Here is a tiny trained network, its code and every weight. The questions are about switching its units off for an input and a target symbol, where a switched-off unit gives its printed mean instead of its output.

import numpy as np


def w(rows, s, z=0):
    codes = np.array(rows[::2]) - 128.0
    scale = np.full(codes.shape[1], s)
    scale[-1] = z or s
    return codes * scale


def f(y):
    return y / 2 * (1 + np.tanh(0.7978845608 * (y + 0.044715 * y**3)))


def softmax(a):
    e = np.exp(a - a.max(-1, keepdims=True))
    return e / e.sum(-1, keepdims=True)


def log_softmax(a):
    a = a - a.max(-1, keepdims=True)
    return a - np.log(np.exp(a).sum(-1, keepdims=True))


def net(x, mask):
    ids = ['αγδζηθλπστψ'.index(c) for c in x.split()]
    T = len(ids)
    res = E[ids] + P[:T]
    r = res
    for j in range(3):
        rows = slice(2 * j, 2 * j + 2)
        q, k, v = (r @ M[0][rows].T for M in (Q, K, V))
        z = softmax(np.where(np.tri(T) > 0, q @ k.T / 2**0.5, -1e9)) @ v
        o = O[0][rows]
        res = res + np.where(mask[j], z, o[:, -1]) @ o[:, :-1]
    y = f(res @ A[0][:, :-1].T + A[0][:, -1])
    res = res + np.where(mask[3:15], y, B[0][:, -1]) @ B[0][:, :-1]
    return log_softmax(res[-1] @ U[:, :-1].T + U[:, -1])


Q, K, V, O, A, B = {}, {}, {}, {}, {}, {}
E = w([
[68,132,135,137,141,124,154,187,154,192,78],'α',
[107,162,193,62,37,131,100,243,217,82,105],'γ',
[183,160,102,103,112,62,158,146,82,133,172],'δ',
[131,80,219,212,128,110,159,147,183,57,127],'ζ',
[28,70,112,139,78,114,91,150,55,115,195],'η',
[206,87,148,138,183,87,77,134,178,88,116],'θ',
[151,168,166,162,150,197,131,103,41,171,130],'λ',
[113,24,83,147,183,66,173,200,168,129,136],'π',
[137,82,155,88,158,158,215,37,122,109,221],'σ',
[251,111,139,111,144,171,138,178,158,145,172],'τ',
[148,78,83,134,67,150,138,179,97,74,95],'ψ',
],0.02)
P = w([
[185,120,255,125,78,73,189,130,161,137,76],'0',
[167,110,222,138,97,79,159,128,157,141,92],'1',
[137,106,182,156,102,89,147,131,152,156,102],'2',
[131,118,153,161,124,97,128,128,141,146,114],'3',
[137,122,127,146,143,103,115,138,132,134,124],'4',
[138,116,111,136,161,122,73,138,125,123,133],'5',
[137,123,88,140,179,134,69,146,112,108,132],'6',
[140,126,77,134,199,150,49,159,102,103,143],'7',
[141,130,47,145,206,157,38,165,86,93,140],'8',
[132,129,28,146,212,169,38,182,80,73,127],'9',
[132,135,41,155,207,187,77,190,70,6,134],'10',
],0.0082)
Q[0] = w([
[132,131,140,129,119,157,144,96,68,154,131],'h1',
[195,32,152,185,171,125,90,204,122,141,149],'h1',
[105,165,133,180,99,155,126,124,75,114,138],'h2',
[104,154,126,5,53,164,147,91,120,191,135],'h2',
[160,83,180,203,169,90,110,145,137,106,141],'h3',
[150,47,114,151,173,60,138,131,167,103,154],'h3',
],0.014)
K[0] = w([
[96,84,118,96,109,129,178,20,78,132,136],'h1',
[136,161,11,140,141,169,65,187,79,131,128],'h1',
[92,113,142,133,111,80,64,81,124,131,156],'h2',
[121,143,193,126,67,73,137,128,143,152,108],'h2',
[156,80,51,161,162,168,120,114,80,101,153],'h3',
[177,83,99,169,150,162,150,121,85,104,157],'h3',
],0.012)
V[0] = w([
[188,42,62,59,141,255,136,144,172,168,254],'h1',
[173,126,66,161,41,240,165,118,102,64,75],'h1',
[183,206,196,197,113,158,82,148,95,163,114],'h2',
[63,104,165,125,113,183,109,194,41,142,204],'h2',
[134,82,94,15,38,130,17,98,177,53,149],'h3',
[193,113,146,155,157,152,133,52,72,58,195],'h3',
],0.0061)
O[0] = w([
[197,121,149,39,102,156,184,92,167,136,104,254],'h1',
[143,122,138,199,142,90,95,138,156,254,189,178],'h1',
[168,250,148,212,119,170,170,121,127,139,157,127],'h2',
[93,139,184,81,66,165,68,128,136,166,116,227],'h2',
[79,133,27,112,147,78,104,42,179,166,122,143],'h3',
[192,180,199,164,124,91,102,34,125,91,42,152],'h3',
],0.0096,0.0044)
A[0] = w([
[145,107,142,103,61,142,130,150,144,129,136,144],'n1',
[157,124,144,144,173,73,106,125,42,170,20,132],'n2',
[88,184,148,126,186,47,157,111,183,174,2,160],'n3',
[166,91,116,114,148,170,113,168,158,104,63,140],'n4',
[158,101,137,132,52,71,133,140,82,79,121,143],'n5',
[163,85,127,142,165,125,168,117,193,118,167,252],'n6',
[111,108,78,192,160,175,104,77,87,194,134,40],'n7',
[55,128,172,145,176,175,127,132,154,132,61,58],'n8',
[106,111,83,184,160,127,106,129,116,24,181,37],'n9',
[128,148,156,71,106,185,141,134,146,187,162,157],'n10',
[116,125,160,110,208,157,196,40,132,201,170,112],'n11',
[121,115,112,113,148,202,142,125,92,88,48,100],'n12',
],0.0096,0.0032)
B[0] = w([
[122,180,99,143,131,100,137,113,140,129,100,204],'n1',
[74,111,134,165,161,151,136,71,169,135,185,170],'n2',
[205,114,62,138,49,175,151,190,62,94,182,158],'n3',
[111,171,165,129,166,167,163,126,107,108,147,209],'n4',
[139,124,123,117,161,126,135,105,179,199,157,198],'n5',
[130,180,95,75,104,171,117,91,120,159,31,254],'n6',
[81,174,145,82,90,108,133,188,136,84,121,152],'n7',
[159,86,142,77,51,90,88,129,75,124,152,153],'n8',
[132,79,124,63,116,1,60,159,109,105,86,145],'n9',
[152,93,127,135,91,86,134,76,149,65,101,228],'n10',
[109,82,126,194,130,111,104,207,148,105,182,203],'n11',
[194,90,113,142,141,108,75,126,164,136,144,155],'n12',
],0.0093,0.0092)
U = w([
[182,101,137,137,73,146,141,205,38,86,173,65],'α',
[97,175,141,138,124,115,111,156,191,54,161,84],'γ',
[167,151,171,96,151,47,171,110,89,141,227,154],'δ',
[158,118,197,166,127,51,86,158,109,93,97,5],'ζ',
[93,115,206,90,69,138,82,66,72,122,121,192],'η',
[138,153,88,209,142,74,91,100,27,34,62,159],'θ',
[93,165,226,197,185,157,86,146,130,74,118,211],'λ',
[127,90,229,96,216,122,101,166,146,126,108,64],'π',
[151,1,159,187,134,160,151,81,180,46,197,77],'σ',
[108,200,132,125,117,215,165,86,78,117,59,253],'τ',
[189,55,133,220,144,153,51,164,170,242,87,78],'ψ',
],0.0057,0.0028)

Each question gives the input, a string of symbols that net reads in full, and the target symbol t.
The units are the heads (2 rows each of Q, K, V and O) and the neurons (one row each of A and B). Each row of codes is followed by its name. A weight is (code - 128) times the scale printed after its matrix; where a second scale follows, it is the last column's (O, A, B and U).
mask holds one flag per unit, heads first, then neurons. A switched-off unit (its flag False) gives its mean, the last column of its rows in O or B, instead of its output. The means were averaged over made-up inputs and are rounded, as every weight is.
A unit's drop is (log p(t) with every unit on - log p(t) with that unit switched off) / (log p(t) with every unit on - log p(t) with every unit switched off).
The circuit of an input: a set's keep is (log p(t) with only the set's units on - log p(t) with every unit switched off) / (log p(t) with every unit on - log p(t) with every unit switched off). Starting from the 12 units with the biggest drops (on a tie, the unit counted first), units are removed one at a time, each time the one whose removal leaves the highest keep (on an exact tie, the one counted first), for as long as the keep stays at least 0.8.
units of the circuit, in order: the units of the circuit, biggest drop first
unit that matters most: the unit with the biggest drop
top k neurons: the k neurons with the biggest drops, biggest first
which heads matter: for each layer, one digit per head in row order, 1 if its drop is at least 0.15 and else 0, layers parted by /
input ζ τ ψ π, target ψ: units of the circuit, in order => [h1]
input α α π η ζ η ζ, target η: units of the circuit, in order => [h2; n8]
input σ α σ θ τ ψ λ, target σ: top 3 neurons => [n10; n12; n6]
input α τ σ ζ ψ θ δ σ γ π, target σ: top 4 neurons => [n2; n3; n12; n1]
input ψ π τ π τ, target τ: units of the circuit, in order => [n6; h1]
input γ σ α, target α: top 2 neurons => [n3; n8]
input δ ζ δ α ψ ψ τ δ τ α θ, target τ: units of the circuit, in order => [h1; n6; n4]
input θ π τ τ η τ η θ δ λ, target η: units of the circuit, in order => [h2; n8]
input τ γ σ τ θ δ α ζ, target ζ: units of the circuit, in order => [n9; h1]
input η π ψ δ π ζ, target π: units of the circuit, in order => [h2; h3; n9; n10]
input τ δ η ψ δ τ λ ζ, target τ: top 2 neurons => [n6; n11]
input η γ δ τ ζ σ π θ, target σ: units of the circuit, in order => [h3; n2; h2]
input σ σ θ, target σ: units of the circuit, in order => [h3; n2; n3]
input γ α ψ α θ ψ η τ λ, target η: units of the circuit, in order => [h2]
input λ θ ψ η α θ ζ, target θ: top 2 neurons => [n9; n6]
input δ ζ θ θ ζ, target θ: units of the circuit, in order => [h2; n9; h1]
input π η τ γ τ σ δ η τ π, target τ: top 2 neurons => [n6; n4]
input τ τ η η λ π θ θ, target π: which heads matter => 110
input γ η ζ, target η: which heads matter => 010
input λ η π θ, target π: which heads matter => 111
input λ π π σ ψ θ λ ψ λ, target σ: unit that matters most => h1
